Here is a tiny trained network, its code and every weight. The questions are about switching its units off for an input and a target symbol, where a switched-off unit gives its printed mean instead of its output.

import numpy as np


def w(rows, s, z=0):
    codes = np.array(rows[::2]) - 128.0
    scale = np.full(codes.shape[1], s)
    scale[-1] = z or s
    return codes * scale


def norm(h):
    return h / np.sqrt((h * h).mean(-1, keepdims=True) + 1e-5)


def f(y):
    return y / 2 * (1 + np.tanh(0.7978845608 * (y + 0.044715 * y**3)))


def softmax(a):
    e = np.exp(a - a.max(-1, keepdims=True))
    return e / e.sum(-1, keepdims=True)


def log_softmax(a):
    a = a - a.max(-1, keepdims=True)
    return a - np.log(np.exp(a).sum(-1, keepdims=True))


def net(x, mask):
    ids = ['αβγδεζηθλμξπφω'.index(c) for c in x.split()]
    T = len(ids)
    res = E[ids] + P[:T]
    u = 0
    for l in range(2):
        q, k, v = (norm(res) @ M[l].T for M in (Q, K, V))
        z = softmax(np.where(np.tri(T) > 0, q @ k.T / 4**0.5, -1e9)) @ v
        res = res + np.where(mask[u], z, O[l][:, -1]) @ O[l][:, :-1]
        u += 1
        y = f(norm(res) @ A[l][:, :-1].T + A[l][:, -1])
        res = res + np.where(mask[u : u + 4], y, B[l][:, -1]) @ B[l][:, :-1]
        u += 4
    return log_softmax(norm(res)[-1] @ U[:, :-1].T + U[:, -1])


Q, K, V, O, A, B = {}, {}, {}, {}, {}, {}
E = w([
[170,151,81,193,181],'α',
[203,135,204,176,187],'β',
[53,70,167,146,17],'γ',
[139,129,187,89,157],'δ',
[192,137,202,158,169],'ε',
[208,147,141,214,200],'ζ',
[74,69,226,123,84],'η',
[101,114,10,228,170],'θ',
[85,93,128,129,175],'λ',
[184,191,141,75,71],'μ',
[33,131,45,214,157],'ξ',
[59,228,115,173,95],'π',
[202,81,71,104,104],'φ',
[162,41,8,134,232],'ω',
],0.011)
P = w([
[149,139,161,253,129],'0',
[166,128,179,216,103],'1',
[103,103,181,150,70],'2',
[110,125,126,110,108],'3',
[135,101,134,141,126],'4',
[126,106,180,102,121],'5',
],0.0046)
Q[0] = w([
[62,250,133,191,181],'L0H0',
[30,253,45,157,57],'L0H0',
[224,117,29,103,87],'L0H0',
[123,160,33,18,87],'L0H0',
],0.0052)
K[0] = w([
[78,203,169,240,132],'L0H0',
[184,184,194,237,190],'L0H0',
[148,3,230,135,122],'L0H0',
[231,76,186,206,113],'L0H0',
],0.006)
V[0] = w([
[101,222,202,110,168],'L0H0',
[34,249,82,188,121],'L0H0',
[80,59,96,149,225],'L0H0',
[1,113,179,176,148],'L0H0',
],0.008)
O[0] = w([
[122,250,32,100,153,255],'L0H0',
[63,170,42,84,2,201],'L0H0',
[85,48,133,78,204,83],'L0H0',
[67,167,132,94,172,248],'L0H0',
],0.0088,0.0041)
A[0] = w([
[117,119,168,104,55,49],'L0N0',
[89,148,54,47,84,146],'L0N1',
[57,147,141,238,58,221],'L0N2',
[255,171,200,24,60,250],'L0N3',
],0.0064,0.0019)
B[0] = w([
[162,200,58,110,147,126],'L0N0',
[9,114,221,170,43,254],'L0N1',
[188,75,156,53,158,231],'L0N2',
[164,64,17,63,1,231],'L0N3',
],0.0063,0.0034)
Q[1] = w([
[70,45,214,115,109],'L1H0',
[99,170,113,2,95],'L1H0',
[10,85,117,131,146],'L1H0',
[126,17,202,125,250],'L1H0',
],0.0058)
K[1] = w([
[124,133,89,76,183],'L1H0',
[164,91,127,133,160],'L1H0',
[176,115,2,130,128],'L1H0',
[49,142,103,95,118],'L1H0',
],0.0093)
V[1] = w([
[213,115,86,75,84],'L1H0',
[121,49,182,163,110],'L1H0',
[58,207,166,89,93],'L1H0',
[89,91,2,126,157],'L1H0',
],0.0065)
O[1] = w([
[139,100,21,38,174,80],'L1H0',
[152,34,178,156,2,2],'L1H0',
[126,212,197,202,209,233],'L1H0',
[28,34,59,57,147,106],'L1H0',
],0.0053,0.0025)
A[1] = w([
[89,155,91,94,136,183],'L1N0',
[142,112,160,89,103,253],'L1N1',
[104,98,104,102,254,132],'L1N2',
[51,144,162,161,184,32],'L1N3',
],0.0096,0.0036)
B[1] = w([
[78,82,151,142,90,252],'L1N0',
[156,139,2,121,151,200],'L1N1',
[149,64,80,16,47,226],'L1N2',
[133,125,220,103,139,196],'L1N3',
],0.008,0.004)
U = w([
[98,87,69,119,108,79],'α',
[136,142,117,191,145,2],'β',
[113,137,145,191,80,13],'γ',
[150,240,126,38,219,190],'δ',
[174,182,124,131,161,61],'ε',
[148,148,78,165,173,63],'ζ',
[140,192,213,124,174,150],'η',
[73,66,78,113,120,92],'θ',
[85,90,187,36,178,164],'λ',
[172,176,64,100,76,180],'μ',
[19,117,137,139,148,63],'ξ',
[32,254,79,154,63,207],'π',
[176,64,137,169,101,210],'φ',
[128,62,92,102,172,108],'ω',
],0.0094,0.0045)

Each question gives the input, a string of symbols that net reads in full, and the target symbol t.
The units are the heads (4 rows each of Q, K, V and O) and the neurons (one row each of A and B). Each row of codes is followed by its name. A weight is (code - 128) times the scale printed after its matrix; where a second scale follows, it is the last column's (O, A, B and U).
mask holds one flag per unit, layer by layer, with each layer's heads first. A switched-off unit (its flag False) gives its mean, the last column of its rows in O or B, instead of its output. The means were averaged over made-up inputs and are rounded, as every weight is.
A unit's drop is (log p(t) with every unit on - log p(t) with that unit switched off) / (log p(t) with every unit on - log p(t) with every unit switched off).
The circuit of an input: a set's keep is (log p(t) with only the set's units on - log p(t) with every unit switched off) / (log p(t) with every unit on - log p(t) with every unit switched off). Starting from all 10 units, units are removed one at a time, each time the one whose removal leaves the highest keep (on an exact tie, the one counted first), for as long as the keep stays at least 0.8.
units of the circuit, in order: the units of the circuit, biggest drop first
top k neurons: the k neurons with the biggest drops, biggest first
top k neurons in layer l: the k neurons of layer l with the biggest drops, biggest first
drop of u: that unit's drop, to one decimal
input δ ε ε δ δ γ, target δ: top neuron -> (L0N1)
input δ δ δ δ η λ, target λ: units of the circuit, in order -> (L1N2 L0H0)
input δ δ η, target η: units of the circuit, in order -> (L0H0 L1H0)
input δ π π θ δ, target π: units of the circuit, in order -> (L0H0 L1N2)
input λ δ δ, target λ: top 2 neurons -> (L1N2 L0N1)
input δ δ α, target δ: top 2 neurons in layer 0 -> (L0N1 L0N3)
input δ δ λ δ, target λ: top 2 neurons in layer 1 -> (L1N2 L1N3)
input δ λ η, target λ: top 2 neurons -> (L0N1 L1N2)
input δ δ μ δ, target μ: top 2 neurons -> (L0N3 L0N1)
input η ζ π μ θ η, target μ: top 2 neurons in layer 0 -> (L0N2 L0N0)
input δ δ λ α, target δ: top 2 neurons -> (L0N3 L0N2)
input β δ δ, target δ: top 2 neurons -> (L0N1 L0N2)
input λ δ λ α ε, target λ: drop of L0N3 -> 0.1
input ω η δ λ, target λ: top neuron -> (L0N3)
input β λ ζ, target λ: drop of L0H0 -> 0.7
input ξ γ φ δ λ β, target λ: drop of L0H0 -> 2.1
